Here is a tiny trained network, its code and every weight. The questions are about switching its units off for an input and a target symbol, where a switched-off unit gives its printed mean instead of its output.

import numpy as np


def w(rows, s, z=0):
    codes = np.array(rows[::2]) - 128.0
    scale = np.full(codes.shape[1], s)
    scale[-1] = z or s
    return codes * scale


def f(y):
    return y / 2 * (1 + np.tanh(0.7978845608 * (y + 0.044715 * y**3)))


def softmax(a):
    e = np.exp(a - a.max(-1, keepdims=True))
    return e / e.sum(-1, keepdims=True)


def log_softmax(a):
    a = a - a.max(-1, keepdims=True)
    return a - np.log(np.exp(a).sum(-1, keepdims=True))


def net(x, mask):
    ids = ['ΞΠΨΩαδη'.index(c) for c in x.split()]
    T = len(ids)
    res = E[ids] + P[:T]
    r = res
    for j in range(3):
        rows = slice(2 * j, 2 * j + 2)
        q, k, v = (r @ M[0][rows].T for M in (Q, K, V))
        z = softmax(np.where(np.tri(T) > 0, q @ k.T / 2**0.5, -1e9)) @ v
        o = O[0][rows]
        res = res + np.where(mask[j], z, o[:, -1]) @ o[:, :-1]
    y = f(res @ A[0][:, :-1].T + A[0][:, -1])
    res = res + np.where(mask[3:15], y, B[0][:, -1]) @ B[0][:, :-1]
    return log_softmax(res[-1] @ U[:, :-1].T + U[:, -1])


Q, K, V, O, A, B = {}, {}, {}, {}, {}, {}
E = w([
[43,53,137,132],'Ξ',
[84,103,104,14],'Π',
[35,34,100,11],'Ψ',
[189,158,221,168],'Ω',
[175,99,12,187],'α',
[166,109,179,8],'δ',
[155,86,225,149],'η',
],0.013)
P = w([
[228,85,22,133],'0',
[247,36,148,127],'1',
[253,30,137,125],'2',
[241,84,124,117],'3',
[158,196,207,148],'4',
[92,138,208,132],'5',
],0.0062)
Q[0] = w([
[112,178,92,180],'h1',
[160,80,168,143],'h1',
[38,252,160,134],'h2',
[149,63,179,103],'h2',
[95,53,122,174],'h3',
[113,92,186,165],'h3',
],0.023)
K[0] = w([
[99,142,187,83],'h1',
[173,117,86,110],'h1',
[60,131,252,81],'h2',
[171,69,121,129],'h2',
[155,88,47,181],'h3',
[184,121,114,190],'h3',
],0.025)
V[0] = w([
[184,100,155,5],'h1',
[155,179,55,136],'h1',
[102,92,199,208],'h2',
[27,25,108,150],'h2',
[143,108,163,214],'h3',
[124,138,79,165],'h3',
],0.015)
O[0] = w([
[17,20,91,108,254],'h1',
[54,196,147,150,186],'h1',
[254,72,89,172,57],'h2',
[131,102,244,247,161],'h2',
[142,172,79,66,138],'h3',
[227,193,158,124,107],'h3',
],0.0085,0.0067)
A[0] = w([
[192,83,53,115,139],'n1',
[165,155,186,161,160],'n2',
[126,88,124,197,111],'n3',
[138,169,49,190,79],'n4',
[112,142,39,102,73],'n5',
[187,184,219,154,103],'n6',
[156,189,254,9,7],'n7',
[57,210,181,148,81],'n8',
[123,90,219,144,145],'n9',
[149,211,86,36,145],'n10',
[135,124,184,211,77],'n11',
[118,199,13,207,3],'n12',
],0.0089,0.0042)
B[0] = w([
[70,140,91,223,209],'n1',
[161,167,111,117,188],'n2',
[185,168,145,109,182],'n3',
[147,55,144,219,131],'n4',
[230,139,212,100,172],'n5',
[174,198,72,132,219],'n6',
[200,19,247,142,231],'n7',
[85,123,48,163,247],'n8',
[180,195,121,171,254],'n9',
[92,135,83,28,183],'n10',
[144,84,164,55,185],'n11',
[99,7,186,211,137],'n12',
],0.013,0.0071)
U = w([
[129,182,114,87,215],'Ξ',
[51,204,144,110,252],'Π',
[148,51,156,35,68],'Ψ',
[154,146,35,40,161],'Ω',
[194,15,57,157,117],'α',
[113,89,254,163,23],'δ',
[211,78,143,93,90],'η',
],0.0057,0.003)

Each question gives the input, a string of symbols that net reads in full, and the target symbol t.
The units are the heads (2 rows each of Q, K, V and O) and the neurons (one row each of A and B). Each row of codes is followed by its name. A weight is (code - 128) times the scale printed after its matrix; where a second scale follows, it is the last column's (O, A, B and U).
mask holds one flag per unit, heads first, then neurons. A switched-off unit (its flag False) gives its mean, the last column of its rows in O or B, instead of its output. The means were averaged over made-up inputs and are rounded, as every weight is.
A unit's drop is (log p(t) with every unit on - log p(t) with that unit switched off) / (log p(t) with every unit on - log p(t) with every unit switched off).
The circuit of an input: a set's keep is (log p(t) with only the set's units on - log p(t) with every unit switched off) / (log p(t) with every unit on - log p(t) with every unit switched off). Starting from the 12 units with the biggest drops (on a tie, the unit counted first), units are removed one at a time, each time the one whose removal leaves the highest keep (on an exact tie, the one counted first), for as long as the keep stays at least 0.8.
circuit, biggest first: the units of the circuit, biggest drop first
unit that matters most: the unit with the biggest drop
top k neurons: the k neurons with the biggest drops, biggest first
which heads matter: for each layer, one digit per head in row order, 1 if its drop is at least 0.15 and else 0, layers parted by /
input Ξ η δ, target η: circuit, biggest first : h2, h1, n11, n6
input Ψ Ω Ω Ξ, target δ: unit that matters most : h2
input Ω δ Ω η η η, target Ω: circuit, biggest first : h2, n7
input Ω Ξ Π, target Ω: which heads matter : 010
input η α η, target η: top 4 neurons : n7, n6, n1, n2
input η δ η δ, target α: circuit, biggest first : h2, h1, n1
input η η δ Ω, target α: circuit, biggest first : h1, h2
input α Ω Ξ Ξ δ, target δ: circuit, biggest first : n7, h1
input Ξ Ξ α η α Ξ, target Ξ: top 2 neurons : n7, n6
input Π η α Π, target Π: which heads matter : 101
input Ω Π Ξ, target Ω: which heads matter : 011
input δ δ δ Π, target Ψ: circuit, biggest first : h1, h2, n5
input η δ α Ψ Ω, target Ω: circuit, biggest first : h2, h3
input η Ψ Ψ Π α Ξ, target Ξ: which heads matter : 110
input η δ Ω δ Ψ Ω, target Ψ: circuit, biggest first : h1, h2, n8
input δ η η Ψ δ δ, target α: circuit, biggest first : h2, h1
input Π δ Ω Ξ Ξ, target Ψ: top 2 neurons : n9, n8
input Π Ω δ Ξ, target Π: which heads matter : 010
input Π η α η η, target η: top 3 neurons : n7, n6, n1
input η η δ Ω η, target α: circuit, biggest first : h1, h2
input Ξ Ω Π α η Ψ, target Ψ: which heads matter : 011
input Ψ η η η Ξ, target α: circuit, biggest first : h2
input η δ Ω, target α: circuit, biggest first : h2, h1
input α Ξ Ξ Π, target Π: which heads matter : 001
